Below is a small trained network, with its code and all its weights. Each question gives an input and a class and asks what happens when units are switched off, that is, made to give their printed mean instead of their output.

import numpy as np


def w(rows, s, z=0):
    codes = np.array(rows[::2]) - 128.0
    scale = np.full(codes.shape[1], s)
    scale[-1] = z or s
    return codes * scale


def f(y):
    return np.maximum(y, 0)


def log_softmax(a):
    a = a - a.max(-1, keepdims=True)
    return a - np.log(np.exp(a).sum(-1, keepdims=True))


def net(x, mask):
    res = np.array(x, float).reshape(1, 6) / 4 @ E
    y = f(res @ A[0][:, :-1].T + A[0][:, -1])
    res = res + np.where(mask, y, B[0][:, -1]) @ B[0][:, :-1]
    return log_softmax(res[-1] @ U[:, :-1].T + U[:, -1])


A, B = {}, {}
E = w([
[158,95,220,25,61,59,161,120,85,44],'x0',
[55,119,151,153,137,74,244,164,105,199],'x1',
[132,118,117,135,124,110,119,137,132,116],'x2',
[154,103,94,141,56,111,135,29,47,215],'x3',
[135,116,156,125,144,139,137,102,150,160],'x4',
[130,141,112,125,153,131,124,152,76,116],'x5',
],0.011)
A[0] = w([
[135,112,156,73,59,118,152,65,66,106,147],'neuron 1',
[87,164,30,241,197,192,107,97,171,176,85],'neuron 2',
[152,170,132,130,79,125,116,131,119,172,48],'neuron 3',
[2,99,132,193,145,82,234,180,114,195,3],'neuron 4',
[100,109,131,161,111,114,81,63,69,174,28],'neuron 5',
[88,165,157,136,212,186,138,214,223,96,92],'neuron 6',
[159,124,63,176,85,158,121,104,93,207,75],'neuron 7',
[204,123,117,147,142,178,26,104,136,101,34],'neuron 8',
[97,133,111,100,187,104,111,142,171,123,77],'neuron 9',
[163,109,29,138,82,109,158,17,53,166,22],'neuron 10',
[115,164,145,149,157,170,121,200,169,109,81],'neuron 11',
[93,131,36,232,129,171,111,136,163,158,110],'neuron 12',
[204,120,90,114,111,241,44,93,151,91,46],'neuron 13',
],0.0076,0.002)
B[0] = w([
[143,107,169,84,129,122,157,153,171,92,212],'neuron 1',
[134,84,204,49,188,2,140,83,62,50,247],'neuron 2',
[95,138,122,117,106,159,96,124,142,128,146],'neuron 3',
[183,168,91,180,49,139,160,32,96,209,231],'neuron 4',
[100,126,74,155,156,130,119,147,158,108,174],'neuron 5',
[90,58,100,159,177,179,73,178,126,155,225],'neuron 6',
[96,104,130,112,167,136,88,161,226,130,191],'neuron 7',
[130,164,115,163,56,138,123,74,100,159,192],'neuron 8',
[135,120,94,111,132,172,100,134,147,120,159],'neuron 9',
[64,74,77,115,181,159,62,166,193,173,216],'neuron 10',
[100,125,129,120,141,143,120,158,126,155,183],'neuron 11',
[118,125,164,83,151,124,172,84,93,101,214],'neuron 12',
[168,183,109,186,116,140,208,81,99,183,206],'neuron 13',
],0.0094,0.014)
U = w([
[152,106,197,47,143,67,136,107,112,65,216],'0',
[83,90,72,171,162,198,80,166,196,142,136],'1',
[196,196,91,249,86,151,153,59,96,172,4],'2',
],0.011,0.0015)

Each question gives the input, the list of numbers given to net, and the class t.
The units are the neurons (one row each of A and B). Each row of codes is followed by its name. A weight is (code - 128) times the scale printed after its matrix; where a second scale follows, it is the last column's (A, B and U).
mask holds one flag per neuron, in row order. A switched-off neuron (its flag False) gives its mean, the last column of its row in B, instead of its output. The means were averaged over made-up inputs and are rounded, as every weight is.
A unit's drop is (log p(t) with every unit on - log p(t) with that unit switched off) / (log p(t) with every unit on - log p(t) with every unit switched off).
The circuit of an input: a set's keep is (log p(t) with only the set's units on - log p(t) with every unit switched off) / (log p(t) with every unit on - log p(t) with every unit switched off). Starting from the 12 units with the biggest drops (on a tie, the unit counted first), units are removed one at a time, each time the one whose removal leaves the highest keep (on an exact tie, the one counted first), for as long as the keep stays at least 0.8.
units of the circuit, in order: the units of the circuit, biggest drop first
most important unit: the unit with the biggest drop
top k neurons: the k neurons with the biggest drops, biggest first
drop when u is switched off: that unit's drop, to one decimal
input [2,7,4,-6,6,0], class 2: top 2 neurons -> [neuron 4; neuron 10]
input [4,0,8,-7,-4,-4], class 1: units of the circuit, in order -> [neuron 2]
input [3,0,2,4,-4,5], class 1: top 2 neurons -> [neuron 2; neuron 10]
input [4,7,-7,0,-5,3], class 2: top 2 neurons -> [neuron 4; neuron 2]
input [2,-7,8,-8,-7,-7], class 1: top 2 neurons -> [neuron 6; neuron 4]
input [-6,-7,-8,-3,-4,-5], class 2: top 2 neurons -> [neuron 13; neuron 8]
input [5,5,-7,6,4,0], class 1: units of the circuit, in order -> [neuron 2; neuron 10]
input [4,-2,-1,7,-8,8], class 1: top 2 neurons -> [neuron 10; neuron 2]
input [-6,-6,6,6,6,-7], class 0: top 3 neurons -> [neuron 2; neuron 4; neuron 12]
input [5,2,4,-6,5,4], class 1: top 3 neurons -> [neuron 2; neuron 6; neuron 12]
input [3,7,-8,-8,5,5], class 1: top 2 neurons -> [neuron 6; neuron 13]
input [-3,-4,-7,6,-7,1], class 1: top 3 neurons -> [neuron 10; neuron 7; neuron 4]
input [-8,7,6,3,2,4], class 0: top 2 neurons -> [neuron 2; neuron 12]
input [-3,-7,3,-4,-7,-1], class 2: units of the circuit, in order -> [neuron 13]
input [-6,-5,-6,0,4,-5], class 0: top 2 neurons -> [neuron 2; neuron 4]
input [-8,-7,6,6,1,8], class 0: top 3 neurons -> [neuron 2; neuron 12; neuron 4]
input [4,-8,0,-6,7,-5], class 2: drop when neuron 8 is switched off -> 0.1
input [-2,8,8,-4,-3,8], class 2: drop when neuron 4 is switched off -> 1.3
input [-8,-3,-7,-2,1,8], class 0: drop when neuron 2 is switched off -> 0.8
input [-2,8,2,-1,-5,-2], class 2: most important unit -> neuron 4
input [-3,-1,-2,2,-6,-3], class 0: drop when neuron 4 is switched off -> 0.1
